Each row has two labels, one from each of two sets.
[ 17.8 -12.2  -9.1 -11.4  -9.4 -17.8   1.3  -2.2 -21.2  -5.2 -11.7  -8.0
   3.1   1.7 -10.5   6.7  -8.8   0.3   4.8 -15.0  -5.2] : Fh + zj
[13.5 -0.5 -2.2 -3.3 -3.6  4.7 -1.5 17.3 -2.9  0.9  2.9  2.2 -7.3 -1.7
  6.9  1.7 12.7 10.2  0.5 -5.5 -5.3] : zq + ft
[ 12.2   3.4   3.0   6.8 -23.9 -10.3 -17.2   2.7 -12.8   4.1  -2.1   4.4
 -10.5  -5.6  10.0  -6.1   6.2   7.1   3.8   0.7  -2.2] : Bz + ft
[ 23.5   8.5   6.9  10.8  -3.1   9.9  -1.9  29.9   0.2   3.2  -1.8   1.0
 -17.6  -0.1  10.2  -0.5  14.6   8.7   7.1 -10.1 -13.5] : th + nz
[ 14.5  -5.9  -4.4   0.8 -15.9  -1.4   2.7   3.9  -9.5  -5.8  12.0  -8.6
 -13.0   2.5   7.3 -10.7  -7.9  -3.4  -4.7   2.7  -0.4] : Fh + jl
[ 23.1   1.5   1.3   6.1  -9.1   4.0  -2.9  -5.6 -11.2  -7.3  -3.1  -3.7
 -12.8   1.6   3.3   9.4  -1.6   4.5   3.6  -5.5   2.2] : zq + zj
[ 30.6   2.6   5.8   3.5  -8.8   1.2  -8.7 -17.4 -19.9   3.8   1.8   6.5
 -26.5  -2.9  15.4  -3.5  15.2   1.7   7.9   4.0   0.0] : th + ft
[ -9.0  12.6  -0.6  11.5   1.8 -25.2 -12.7  30.3   5.8   7.5   9.0  10.4
   8.7  -2.6  -3.6  -7.1  -0.6  -1.0  -5.4   4.1  -2.5] : zz + Bn
[  5.9   3.9   2.0   8.7  -8.0   6.7  -0.2 -10.9  -1.6  -1.9  -1.3   3.6
  -2.6   2.1  15.1   1.6   2.9   6.3  -3.1   3.5  -0.9] : Bz + jl
[  0.0   0.7   1.0  -6.5   6.6   7.5  -1.4  -9.6  -3.0   2.3  -1.9  -4.9
 -12.2  -6.1   5.0  -0.7  17.7  -4.6   7.7  -2.9   5.1] : Fh + ft
[ 14.5   1.2   3.9  10.1  -0.3 -13.1  -6.8  -4.6 -19.4   5.6  -4.6   4.7
  -6.3  -3.8  -1.5  12.8   8.5  -1.9   1.4   0.0  -2.3] : zq + zj
[ -2.3   7.4   2.6  16.3  -1.8 -11.2  -6.4  24.8   6.1   5.4   3.5   6.6
   1.9   0.2   6.8  -2.2  -2.9  -0.5  -1.2   0.6  -6.0] : zz + ft
[  7.9  -3.7  15.7   5.8  -6.4  -6.5  -4.6 -13.8 -12.4  -0.6  -4.3   4.0
  -8.7   0.0   4.9   5.8   2.3  11.8  -0.8  -0.3   2.7] : Bz + nz
[-12.6   5.1   3.9   9.8   9.9  -7.6  -6.7  18.6   5.4   5.0   3.1  10.2
  13.0  -2.8  -9.8   0.6   8.8   4.3  -7.2  -2.6  -1.4] : zz + Bn
[ -0.1   9.6   6.5   3.7   2.0 -15.4 -15.2  23.8  -3.8   8.0  -1.3   7.5
  -0.1 -12.3   5.4  -2.4  22.8   5.2  -3.9  -2.0  -4.4] : zz + nz
[-15.2   3.9  -1.5   8.7  -1.1 -18.4  -7.3  30.2  13.5   7.4   3.5   6.3
   4.9  -8.2   6.4  -8.4   0.3  -2.5  -0.1   3.5  -8.6] : zz + ft
[-11.4   5.8   0.7  18.7  -1.4 -19.9 -11.3  25.6   3.6  13.6   4.3   9.8
   2.5  -1.0   9.7  -5.2  -3.7 -12.2   0.2   2.1  -5.7] : zz + ft
[-13.1   1.6  -4.3   5.7   5.7 -10.7   9.3  14.8   9.6   8.9   1.5   4.1
  10.5  -0.5  -3.5  -4.9   7.2   0.8  -3.3   5.1  -1.6] : zz + Bn
[-12.5   8.8   3.4   6.0   6.0 -23.5 -21.3  31.3  11.5   5.2   0.3  11.0
  13.3  -4.7 -11.3  -3.8   7.3  11.9  -1.0   0.1  -8.4] : zz + nz
[ 16.8  -7.6 -11.0  -1.2 -15.5  -8.5   4.2  13.7 -12.9  -3.0   1.7 -13.2
 -10.5   5.1   3.3  -0.6  -8.5  -2.1   4.4  -5.1  -7.3] : Fh + ft
[-11.0   4.2   0.3   7.3   3.8 -20.4  -9.4  27.1   5.5   7.8   4.2   5.7
  10.5  -5.7  -3.4  -2.7   2.5  -3.3  -0.5   2.6  -4.4] : zz + Bn
[  2.5   5.4   5.1  13.8 -10.0 -19.4 -13.7  -1.5 -20.7   2.9   1.2   7.4
  -5.1  -3.2   4.9   6.4   0.8   4.8  -1.0   3.0   2.0] : Bz + zj
[-1.9  9.9  4.8 16.5 -1.7 -0.6 -2.2 24.4  5.7 11.0  1.9 12.4  0.5  3.6
  4.1 14.9  2.8 -0.7  0.5 -0.5 -4.0] : zz + ft
[  4.7   3.9   3.5  14.7 -14.2  -1.8  -7.5 -15.1 -13.8  -1.9  -4.9   9.0
 -12.3  -4.5  11.0  -3.1   2.5   1.8  -0.7 -15.1   3.2] : Bz + zj
[-6.8  5.5  2.9  6.1 -0.4 -2.1 63.6 16.6  7.3  4.7  4.1  7.2  5.2 -1.4
  2.9 -4.2 -1.6  0.9  0.6  3.9 -3.8] : zz + ft
[ 12.9   5.2  -0.8  13.2 -14.3 -13.7  -8.2   6.6 -13.6   6.3  -1.6   4.3
 -30.0  -1.3   4.1   1.1   3.0   8.1   2.7   1.8   0.1] : Bz + ft
[ -4.8   4.1   1.4   6.9   0.8 -20.1  -9.8  32.0  -0.3   5.2   5.3   9.3
   7.6  -6.8  -0.3  -5.1   7.8   5.6  -0.4   3.0  -8.7] : zz + Bn
[ 14.6  -4.7 -17.6 -13.3  -5.3  -8.1  -5.2   3.0 -16.6  -0.1   1.1 -12.5
 -11.0 -10.3   3.9   0.1  11.9  -3.3   8.6  -3.2  -9.0] : Fh + nz
[ 5.4  1.5 -1.9  3.1  2.8 -7.5 -5.9 20.6  2.6  3.2  1.3  1.5 -2.3 -3.4
  5.8 -6.4  8.8 -0.6  0.2 -2.1 -5.9] : zz + ft
[-11.8   6.2   3.2   6.8   6.7 -10.6  -6.4  18.6  17.9   6.8   1.9  11.7
  10.3  -2.9  -3.0  -2.0  -1.9   1.2  -9.4  -1.0  -5.8] : zz + ft
[-15.0   0.0   2.8  11.4  10.8 -17.2 -11.2  22.1  -0.4   7.4   6.0  10.0
  18.8  -7.2  -1.7   3.2   6.6   8.3  -3.1   1.0  -4.3] : zz + nz
[  0.3   5.8   3.3   0.6   4.1 -20.8  -4.5  25.6  10.6   0.1  -6.7   1.5
  19.7  -1.3  -9.8   1.9   1.6  17.6  -4.5  -4.1  -6.5] : zz + nz
[ 16.1 -11.0 -13.4 -10.5 -11.5 -10.9  -1.9  13.1 -12.6   1.2   5.8  -9.6
  -6.6  -4.0  -1.7  -4.6   0.8  -7.9   6.4  -0.9  -7.4] : Fh + ft
[ -9.3   7.2  -2.3   7.8   2.4 -10.1 -11.6  37.4   8.7   8.5  21.6   6.6
   2.0  -4.6   7.7  -6.2   4.5  -6.8   5.2   1.3  -9.0] : zz + jl
[ 14.3   3.9   4.3   5.7  -3.1   1.6  -5.2  -4.6 -11.2  -0.8  -4.2  -1.1
 -13.0  -4.0   8.3   2.5  14.9  11.1   1.3  -4.3  -1.2] : zq + nz
[ 28.4   0.0  -3.1   4.1 -17.3 -13.2  -6.2  -5.4 -27.2  -6.0  -7.6  -2.8
 -17.6  -1.9   8.1   7.0   3.9   1.1   3.9  -5.8  -0.5] : zq + Bn
[ 23.9   0.0   0.3   9.5  -9.6 -24.8 -15.5  -2.0 -22.6  -0.4  -0.9   1.6
  -5.7  -7.4   2.8   4.3   3.5   7.2   0.6   1.0   0.4] : Bz + nz
[19.0 -0.2 -1.4  0.2 -6.0  4.5 -1.0  4.7 -2.0  0.1 -1.0 -5.2 -7.5  0.4
  5.9  5.7  0.1 -2.3  0.5 -4.6  1.0] : zq + nz
[-4.4  7.5  1.2  6.4  7.3 -5.7 -7.8 16.9  5.1  2.9  2.7  6.6  1.7 -2.2
  0.9 -4.1  8.5  4.3  6.0 -2.3 -7.4] : zz + ft
[-5.2  9.4  4.0 10.9  7.6 -7.5 -7.9 25.7 11.7  7.6  2.8 10.4  8.5 -1.9
  2.1 -0.2  5.9  2.3 -1.7 -1.2 -3.9] : zz + nz
[-13.5   7.4  -0.7   9.9  -6.2 -32.0 -11.9  30.8  -0.6   5.7  -2.4  10.9
  10.0  -3.8  -2.8  -5.0  -0.8   5.6  -4.8   3.5  -5.7] : zz + nz
[  9.9   7.1  -0.7  10.7 -11.0  -2.2 -12.6   8.5  -7.8  -7.2  -3.8   2.9
  -7.9  -9.2  23.6  -6.7  11.8  12.5   4.3  -2.2   1.4] : Bz + nz
[ -6.0   4.8  -1.8   1.0   1.6 -16.8  -9.7  30.3   2.5   3.7   1.8   4.3
  13.0  -8.3  -0.2  -4.4   4.6   4.0  -3.0   0.1  -1.8] : zz + nz
[ 14.6   0.3  -3.8  10.6 -16.3  -7.6  -7.3   4.9  -4.6  -4.1   0.6   1.6
 -18.0  -2.8  17.3  -2.2  -2.0   0.6   6.4   0.7  -5.4] : Bz + ft
[ 17.2  -3.1 -10.4 -11.1  -8.2 -14.7  -4.0   6.4 -18.3   0.8  -0.4  -6.2
  -7.8 -12.2   2.4  -1.2  11.6  -3.1   8.0  -3.0  -0.7] : Fh + ft
[ 14.6   1.5   3.4  -4.9   8.0   5.6   4.6  -9.2 -12.7  -1.1  -4.5   0.3
  -4.0  -0.7  -6.7  16.8   6.9   6.9   3.3 -13.0   1.6] : zq + zj
[-5.2  4.4 -1.9 -1.6  4.0 -6.7 -4.9 25.4  7.0 -0.8  7.8  1.6  3.2 -1.6
 -4.7 -3.4  2.8  3.7 -0.2  0.4 -3.3] : zz + ft
[ 13.3   1.8   2.6   9.4  10.2 -10.5  -3.1   2.5 -13.2   4.1  -0.5   2.8
  -3.5   1.5   9.3   7.7   7.6  -3.1   4.9  -4.3  -0.7] : Bz + Bn
[ -2.9   7.7   0.0   9.5  -0.1 -12.9  -6.5  24.6  -2.6   2.7  -7.0   4.4
   2.1  -2.4   3.0  -0.8   9.0   7.5   0.6  -3.5  -1.6] : zz + nz
[  1.3   4.2   4.2  13.0  -9.6  -1.0  -1.5  -5.9  -9.4   2.0   1.9   6.1
 -12.2   0.3   8.7   1.0   1.7  -2.3   1.4   1.6   0.4] : Bz + ft
[ -0.6   2.3   6.8  -6.9   8.2  24.0  -6.0 -32.3  -1.9  -2.4  -7.8   2.4
 -14.9 -11.3   6.3   2.6  26.0   1.9   5.4  -1.0  12.8] : zq + ft
[ -7.2   5.8  -1.3   8.9   4.1 -17.9 -10.0  20.4  -1.0   6.5   2.0   5.1
  11.0  -1.2  -0.9  -1.1   1.5  -1.5   0.4   3.3  -5.1] : zz + Bn
[ 18.1  -0.8   4.0 -11.0   4.2  23.0   5.5 -12.7  -5.6  -3.6  -8.3   3.7
  -8.8  -0.3   1.2  14.1  12.8   5.7   4.2  -8.3   0.6] : th + nz
[ -1.4  13.4  -0.7  12.2  -3.0   5.7  -3.1  20.7  18.1   6.0  -1.4   7.5
   2.6  -2.8   4.4 -12.3   1.8  17.2  -5.2  -0.9  -6.2] : zz + nz
[-14.7   6.1   3.8   9.8  -0.7 -19.3 -11.4  20.6   2.1   5.3  14.7  10.3
  12.6 -10.7  -1.4  -3.9  -0.5   3.7  -4.1   1.3  -1.3] : zz + Bn
[ 13.6  -3.1 -12.5 -13.0  -4.6   3.6  -5.3   2.7 -13.3  -4.4  -2.3  -6.1
 -11.2  -3.2   4.0   0.8  12.5  10.2  -3.7  -2.4   5.1] : Fh + nz
[ 20.1  -5.5  -7.6 -11.1  -6.4  -7.2  -2.4   4.2 -16.1  -7.4  -2.6 -14.5
  -6.7  -4.9  -4.9   3.4   4.2   2.5   4.7  -1.7  -1.1] : Fh + nz
[-11.9   8.8   4.9  12.8   1.5   5.3   2.8   9.7  18.5  -2.2  22.9  12.0
   6.7   5.0  -0.5  -0.9  -9.8   3.5  -3.8  -3.7  -3.1] : zz + jl
[-25.4  -0.6   6.7   2.9 -10.0   2.0  -3.7  -7.2   7.1   5.6  -6.1   9.9
  26.5   2.6 -19.3   8.5  -2.2   2.4 -10.2   4.9   4.0] : zz + zj

Each row has two labels, one from each of two sets.
[  3.6  32.2  -2.1  12.6   8.6  -3.7  16.3   1.1  22.0  19.8  -5.7   3.4
 -19.5  -1.4  -9.7   0.3  47.3 -10.7  -3.6  -7.1  24.4] : lz + G
[-10.3   8.7  -8.6 -13.2   3.4  -6.0 -15.6   1.2 -15.8   1.0   1.1   4.2
  -6.3  -4.1  -1.2  -9.3 -33.8  15.7   2.5   3.1  23.7] : qf + D
[ -1.6  12.9   0.8  -0.9   2.0  11.9  -7.6  -6.5   1.3   3.2  -1.8 -13.6
  -1.0   7.7   7.8  -4.8  15.1  -2.6   4.8   1.3 -22.2] : lz + G
[ -3.6  10.6 -15.7 -16.7   5.2  -5.2  -9.4   0.7 -15.0   2.2   0.2   4.6
  -5.8  -2.2  -3.1 -28.1  -5.7  14.2  -4.4  -0.1  -3.1] : lz + D
[ 13.1 -31.4  -6.6   3.3  -6.0  -2.2  -3.1  -1.1   0.7 -11.8   6.6   1.1
  -3.2   1.5  -8.8  27.3  -5.1  10.6 -16.4   3.1  -0.7] : ll + G
[ -1.2  17.1   3.1  21.1 -13.5  -8.5  12.7  14.1 -19.0   8.0  -1.3  -0.2
 -10.1  -5.7   9.9  -9.7  25.6  12.8   1.7  -6.0   7.5] : qf + G
[  3.4 -34.9  -5.8  14.1  -3.2 -21.8 -15.6  13.8 -11.6   6.3   6.8   4.7
 -21.2  -3.3 -10.5  28.5  -9.4  23.1 -15.5   0.4  17.5] : qf + G
[  8.6 -18.4  -1.5  -1.0  14.9  -9.0  16.1  17.0  18.7   9.8   6.6   9.5
  -3.5  -0.4  -1.9   2.3 -10.7  -7.0  13.5  -4.6  51.4] : ll + F
[  3.5 -37.6  -9.4   4.6   3.4   6.7 -34.4   3.3  -3.2 -11.8   1.2   2.2
  -7.8   6.3 -14.7  30.3 -22.1  10.6 -15.5  -2.5 -16.2] : lz + G
[  3.6 -15.6  -9.0   1.5   6.1   6.5 -25.2   5.4  -2.2   7.3  -0.6   7.3
 -19.0   3.6 -10.6  18.6   8.6   4.7  -1.9   4.1  14.0] : qf + G
[  6.6 -37.8  -4.6   4.0  -5.4   2.8 -18.2  16.1 -10.9  -5.1   0.8   0.0
 -12.8  -0.9   5.5  28.3 -21.9  19.9 -16.6   1.4  14.8] : ll + G
[  6.8 -32.0   0.0  18.1  -1.2 -12.2   1.4   3.2  -6.5  12.6  -5.8   7.0
 -17.9  -4.7  -5.1   8.9   8.4   9.2 -14.7  -6.2  -2.7] : ll + G
[ -3.3  -1.9  -1.7 -12.4  18.4 -12.8 -15.0  -1.9  17.4   5.2  -2.3   8.7
 -21.2   2.1  -9.9   6.5 -22.8   9.4  10.4  -7.0  30.3] : ll + F
[ -0.1  -1.9  -6.1  21.6  13.7   3.7 -22.7   8.5   6.1  11.7  -2.9   6.1
 -23.9  -0.5 -19.2  16.5  -0.5   1.7  -8.3  -2.7  24.2] : lz + G
[ -0.8 -23.9  -2.2   9.9   0.0   8.0 -28.9  10.8   4.2   5.5   0.1   6.2
 -14.5  -0.2 -14.0  24.2   2.0  -0.1  -9.3  -1.1  21.8] : qf + G
[ -9.6  24.7  -4.3  -9.5  -1.8  -7.7 -10.2   8.7 -21.7  13.6  -4.5   7.8
  -4.2   0.9   2.2 -27.0  -7.3  11.7  13.8   4.7  38.4] : qf + D

Each row has two labels, one from each of two sets.
[ -7.1  -5.8  10.5   2.8  17.1  17.9   1.0  -8.3  -3.5  10.5  22.8   6.0
   3.5   6.1   2.5 -15.9  -3.3  -6.1  37.0  -6.3 -27.5] : X + C
[ -5.5  -4.9  12.3   3.2  17.6  12.9   2.5   3.8   0.6   6.6  19.9  -2.9
  -1.7   4.2  12.1 -25.3   0.1 -15.8  39.9  -4.6 -30.4] : X + C
[-35.6  -1.2   7.5   2.0  16.4  38.1   5.0 -11.3  -1.0   3.2  30.2  17.4
   9.6   0.0  -0.2  -4.0 -10.0 -10.9  43.7  -7.0 -19.2] : Z + K
[-32.2   0.1   6.8   7.5  31.3  31.3  -2.8   5.4  -0.1  -1.0  27.2  11.5
  -2.3  -0.5   8.1 -10.2  -5.5 -21.3  48.0   0.9 -23.8] : Z + C
[-10.4  -6.5   3.3   9.3  18.7   4.9   0.1   3.5   1.6   4.3  12.3   0.9
  -9.7  -3.1   8.6  -2.8   1.7  -5.0  18.6  -0.4 -18.3] : Z + C
[ -8.6 -20.2   8.3  20.8  20.3 -11.2  -3.1  -5.5   6.0  28.2  20.9  -6.1
  -8.0  -0.8  12.5  -3.0   1.2 -13.2  31.9  -2.0 -23.5] : M + C
[-19.8   6.0  -0.3  -4.2   6.7  32.3  -0.4  -0.3  -8.6  -5.1   8.5  18.2
   7.0   5.9  -7.6  -8.2  -8.2  -5.9  22.5  -4.5  -4.7] : Z + K
[ -9.4  -3.2   8.5   4.4  13.5  20.5   2.9  -2.8  -1.8  27.2  19.5  11.2
  -8.6  10.3   0.9 -14.4  -8.1  -8.2  22.8  -8.8 -25.8] : X + K
[ 12.9   3.2  -0.1  -3.2  -0.3   6.6   3.4  10.7  -3.8  -0.9  -2.9  -2.7
   0.5   3.1  -1.2 -10.3   1.2  -1.7  -1.4   4.0 -10.3] : M + C
[-31.2  -3.4   5.4  13.6  17.6  26.9  -1.3  -6.1  -1.7   5.7  22.8   9.0
  -1.9  -0.1   4.1  -5.5 -10.7 -16.0  41.0  -7.8 -20.2] : Z + K
[ -6.2 -17.7   4.9  13.6   6.7  -3.8  -3.6  -8.0  -1.7  22.4  18.5   4.2
  -1.5   2.9   3.5  -7.1  -6.5  -5.2  24.6  -6.1 -15.6] : M + K
[-26.3   1.9   8.1   2.1  35.9  26.2  -0.3   5.4   1.4   7.6  20.9   2.4
 -15.0  -2.3  17.8  -0.5  -2.5 -23.0  35.9   8.1 -30.5] : Z + C
[ -8.4 -14.7  12.5   4.8  12.5  -0.1  -5.5 -14.6   7.2  19.2  33.3  -8.4
   6.2  -0.9  14.4  -5.3   3.0 -16.3  53.8 -11.4 -26.9] : M + K
[  0.2 -16.3  15.7  14.0  14.3  -0.7   2.4  -3.3  -0.5  32.7  22.7 -10.0
  -9.8   4.2  10.3 -22.7  -0.2 -12.9  37.4 -13.4 -33.6] : M + C
[-22.8  -7.8   9.8   1.4  10.6  20.4  -3.8 -21.5   4.9  32.3  20.9 -11.0
 -16.0  -3.9  -1.2   7.2  -5.6 -10.4   7.7  -8.2 -17.7] : M + C
[-28.2  -5.0   4.0  11.4  15.2  18.6  -2.3  -7.1  -8.0  16.9  19.0  14.3
 -15.8  -0.3   3.8  -6.1 -10.6 -16.7  30.7 -10.8 -16.8] : Z + K
[  7.2   0.7   8.7   8.0  15.7  19.7   2.1  17.3  -5.6   3.7  12.0  14.3
   8.0  14.3   1.4 -28.6  -2.6  -5.1  29.5   0.4 -25.2] : X + K
[-24.0 -10.5   7.8   5.5  20.7   6.4  -0.5 -12.2   2.6  35.0  31.5   9.7
 -15.7  -1.4  11.3   4.1 -10.2 -11.0  25.3  -4.6 -28.7] : M + C
[-26.4   6.1   6.8 -10.9  19.8  29.9  -8.8  -5.6   3.5   0.8  19.4   9.1
  -8.3  -7.0   6.3   5.0  -4.5 -11.0  26.8   5.0 -27.4] : Z + C
